M =
array([[-124.552, -166.067,  -42.733, -179.338],
       [-158.729,  -99.994, -138.177,  -54.465],
       [-102.947, -143.209,  -24.902, -104.932],
       [ -62.101,    8.795,  134.279, -129.156],
       [ 134.683,   54.449, -189.713,   94.807],
       [ -92.364,   71.426, -160.993,  -22.507],
       [-101.385,  -47.489,  -46.234, -148.873]])
Rows and columns are counted from 1.
(1, 1) -> -124.552
(6, 1) -> -92.364
(2, 2) -> -99.994
(7, 2) -> -47.489
(3, 3) -> -24.902
(5, 2) -> 54.449
(4, 4) -> -129.156
(1, 4) -> -179.338
(4, 1) -> -62.101
(6, 4) -> -22.507
(4, 2) -> 8.795
(6, 3) -> -160.993
(2, 4) -> -54.465
(3, 2) -> -143.209
(2, 3) -> -138.177
(4, 3) -> 134.279
(7, 4) -> -148.873
(5, 4) -> 94.807
(7, 3) -> -46.234
(3, 1) -> -102.947

W =
[[-20  22 -14  24 -13]
 [-26  36 -22  42 -24]]
Rows and columns are counted from 1.
row 1 col 1 => -20
row 2 col 5 => -24
row 1 col 4 => 24
row 1 col 3 => -14

A =
[[-12 -13 -33  43 -10  46 -15  47  47  42]
 [ 16  22  32 -35  17 -43  19 -43 -42 -45]
 [-26 -26 -10   1 -25   1 -24  -3   1   5]
 [-26 -26   2 -21 -26 -17 -27 -25 -25 -24]
 [ 18  17   5  14  26   7  24   9  12   9]]
Indices start at 1.
(1, 1) -> -12
(4, 9) -> -25
(1, 10) -> 42
(3, 7) -> -24
(4, 5) -> -26
(1, 5) -> -10
(5, 6) -> 7
(2, 10) -> -45
(5, 7) -> 24
(5, 9) -> 12
(2, 6) -> -43
(3, 10) -> 5
(4, 2) -> -26
(3, 2) -> -26
(4, 6) -> -17
(1, 8) -> 47
(3, 8) -> -3
(4, 3) -> 2
(3, 1) -> -26
(3, 5) -> -25
(2, 3) -> 32

arr =
  3.5  -10.3  -15.9   -4.5    3.3    4.1
  3.4   -9.8  -10.0    0.4   -0.6    1.2
-16.2   16.2   17.0   -5.2   -5.5  -24.4
  1.7   -7.1   -8.4    0.5   -2.1    3.1
-22.6   23.1   15.7  -15.3   -3.9  -20.8
  8.1   -8.2   -7.8    3.4    1.2    4.8
  5.2  -12.8  -11.4    3.2    1.4    3.5
  5.9   -7.5   -8.8    3.6   -0.1    7.3
-12.3   19.0   15.2  -12.8  -15.2  -22.7
  5.6  -13.2  -14.5   10.7   14.0    8.7
-25.6   23.3   18.2  -12.5    2.4  -24.8
 10.0  -13.7  -21.9    4.4   -0.1   15.2
  3.8  -11.7  -11.9    1.6   -1.0    2.9
Rows and columns are counted from 1.
(1, 1) -> 3.5
(6, 2) -> -8.2
(10, 5) -> 14.0
(7, 3) -> -11.4
(12, 2) -> -13.7
(12, 3) -> -21.9
(6, 5) -> 1.2
(11, 1) -> -25.6
(13, 6) -> 2.9
(13, 5) -> -1.0
(5, 1) -> -22.6
(5, 5) -> -3.9
(1, 6) -> 4.1
(6, 1) -> 8.1
(2, 3) -> -10.0
(3, 4) -> -5.2
(6, 3) -> -7.8
(7, 1) -> 5.2
(11, 6) -> -24.8
(8, 1) -> 5.9
(4, 6) -> 3.1
(4, 3) -> -8.4
(10, 1) -> 5.6
(10, 4) -> 10.7
(5, 4) -> -15.3
(6, 4) -> 3.4
(13, 2) -> -11.7
(5, 2) -> 23.1
(9, 5) -> -15.2

x =
[[6721 2629 7915 7032]
 [6047 3102 7996 7533]
 [6726 8326 4961 5057]
 [6762 6885 5218 5297]
 [5493 9034 5465 6109]]
Indices start at 1.
(1, 1) -> 6721
(4, 2) -> 6885
(2, 2) -> 3102
(1, 3) -> 7915
(2, 1) -> 6047
(3, 1) -> 6726
(2, 4) -> 7533
(4, 3) -> 5218
(5, 4) -> 6109
(3, 4) -> 5057
